Here is a tiny trained network, its code and every weight. The questions are about switching its units off for an input and a class, where a switched-off unit gives its printed mean instead of its output.

import numpy as np


def w(rows, s, z=0):
    codes = np.array(rows[::2]) - 128.0
    scale = np.full(codes.shape[1], s)
    scale[-1] = z or s
    return codes * scale


def norm(h):
    return h / np.sqrt((h * h).mean(-1, keepdims=True) + 1e-5)


def f(y):
    return np.maximum(y, 0)


def log_softmax(a):
    a = a - a.max(-1, keepdims=True)
    return a - np.log(np.exp(a).sum(-1, keepdims=True))


def net(x, mask):
    res = np.array(x, float).reshape(1, 2) / 4 @ E
    u = 0
    for l in range(2):
        y = f(norm(res) @ A[l][:, :-1].T + A[l][:, -1])
        res = res + np.where(mask[u : u + 8], y, B[l][:, -1]) @ B[l][:, :-1]
        u += 8
    return log_softmax(norm(res)[-1] @ U[:, :-1].T + U[:, -1])


A, B = {}, {}
E = w([
[90,28,138],'x0',
[124,254,53],'x1',
],0.0037)
A[0] = w([
[149,150,101,179],'L0N0',
[107,181,119,31],'L0N1',
[124,148,162,13],'L0N2',
[141,188,122,77],'L0N3',
[252,120,167,6],'L0N4',
[134,92,172,21],'L0N5',
[79,121,102,31],'L0N6',
[81,98,160,165],'L0N7',
],0.015,0.0024)
B[0] = w([
[146,114,139,219],'L0N0',
[146,116,121,224],'L0N1',
[66,38,142,135],'L0N2',
[102,169,118,253],'L0N3',
[44,164,109,211],'L0N4',
[152,161,160,216],'L0N5',
[98,68,2,168],'L0N6',
[189,179,148,239],'L0N7',
],0.0088,0.0047)
A[1] = w([
[154,128,62,187],'L1N0',
[11,126,59,191],'L1N1',
[152,194,113,1],'L1N2',
[194,144,156,178],'L1N3',
[106,223,216,188],'L1N4',
[123,246,164,36],'L1N5',
[119,150,203,198],'L1N6',
[112,104,25,82],'L1N7',
],0.011,0.0062)
B[1] = w([
[164,181,101,195],'L1N0',
[197,109,53,220],'L1N1',
[118,221,113,145],'L1N2',
[193,166,235,193],'L1N3',
[23,86,69,254],'L1N4',
[139,118,255,199],'L1N5',
[120,78,39,196],'L1N6',
[171,51,181,165],'L1N7',
],0.0095)
U = w([
[155,30,215,141],'0',
[105,254,99,164],'1',
[218,90,30,152],'2',
[192,183,186,118],'3',
[15,47,161,141],'4',
[142,109,138,78],'5',
[116,121,117,6],'6',
[44,89,5,141],'7',
],0.023,0.015)

Each question gives the input, the list of numbers given to net, and the class t.
The units are the neurons (one row each of A and B). Each row of codes is followed by its name. A weight is (code - 128) times the scale printed after its matrix; where a second scale follows, it is the last column's (A, B and U).
mask holds one flag per neuron, layer by layer. A switched-off neuron (its flag False) gives its mean, the last column of its row in B, instead of its output. The means were averaged over made-up inputs and are rounded, as every weight is.
A unit's drop is (log p(t) with every unit on - log p(t) with that unit switched off) / (log p(t) with every unit on - log p(t) with every unit switched off).
The circuit of an input: a set's keep is (log p(t) with only the set's units on - log p(t) with every unit switched off) / (log p(t) with every unit on - log p(t) with every unit switched off). Starting from the 12 units with the biggest drops (on a tie, the unit counted first), units are removed one at a time, each time the one whose removal leaves the highest keep (on an exact tie, the one counted first), for as long as the keep stays at least 0.8.
units of the circuit, in order: the units of the circuit, biggest drop first
top k neurons: the k neurons with the biggest drops, biggest first
top k neurons in layer l: the k neurons of layer l with the biggest drops, biggest first
input [-1,-2], class 4: units of the circuit, in order : [L1N5 L1N4]
input [1,-6], class 4: top 2 neurons : [L1N4 L1N1]
input [-7,0], class 7: units of the circuit, in order : [L1N4]
input [0,2], class 1: top 4 neurons : [L0N6 L0N4 L0N1 L0N3]
input [-1,-3], class 4: units of the circuit, in order : [L1N4 L1N5]
input [2,7], class 2: units of the circuit, in order : [L0N7 L0N5 L1N4 L1N7]
input [7,4], class 2: top 2 neurons : [L0N6 L1N4]
input [-1,2], class 1: top 3 neurons : [L0N4 L0N6 L0N1]
input [-2,2], class 1: top 4 neurons : [L0N4 L0N6 L0N3 L0N1]
input [4,-1], class 0: top 4 neurons : [L1N3 L0N4 L1N1 L1N0]
input [7,-2], class 0: top 4 neurons in layer 1 : [L1N3 L1N1 L1N0 L1N6]
input [7,2], class 2: top 2 neurons in layer 0 : [L0N6 L0N0]
input [5,-1], class 0: top 3 neurons : [L1N3 L1N1 L0N4]
input [8,2], class 3: top 2 neurons in layer 1 : [L1N4 L1N6]
input [6,2], class 2: top 2 neurons : [L0N6 L1N5]
input [8,-3], class 0: top 2 neurons : [L0N4 L1N1]
input [0,1], class 1: top 3 neurons : [L0N4 L0N6 L0N1]
input [0,0], class 0: top neuron in layer 1 : [L1N3]
input [1,-1], class 0: top 2 neurons in layer 0 : [L0N4 L0N7]
input [-3,1], class 1: top 2 neurons : [L0N4 L0N1]
input [-4,-5], class 7: top neuron in layer 0 : [L0N4]
input [-1,-8], class 4: top 3 neurons in layer 0 : [L0N7 L0N5 L0N4]
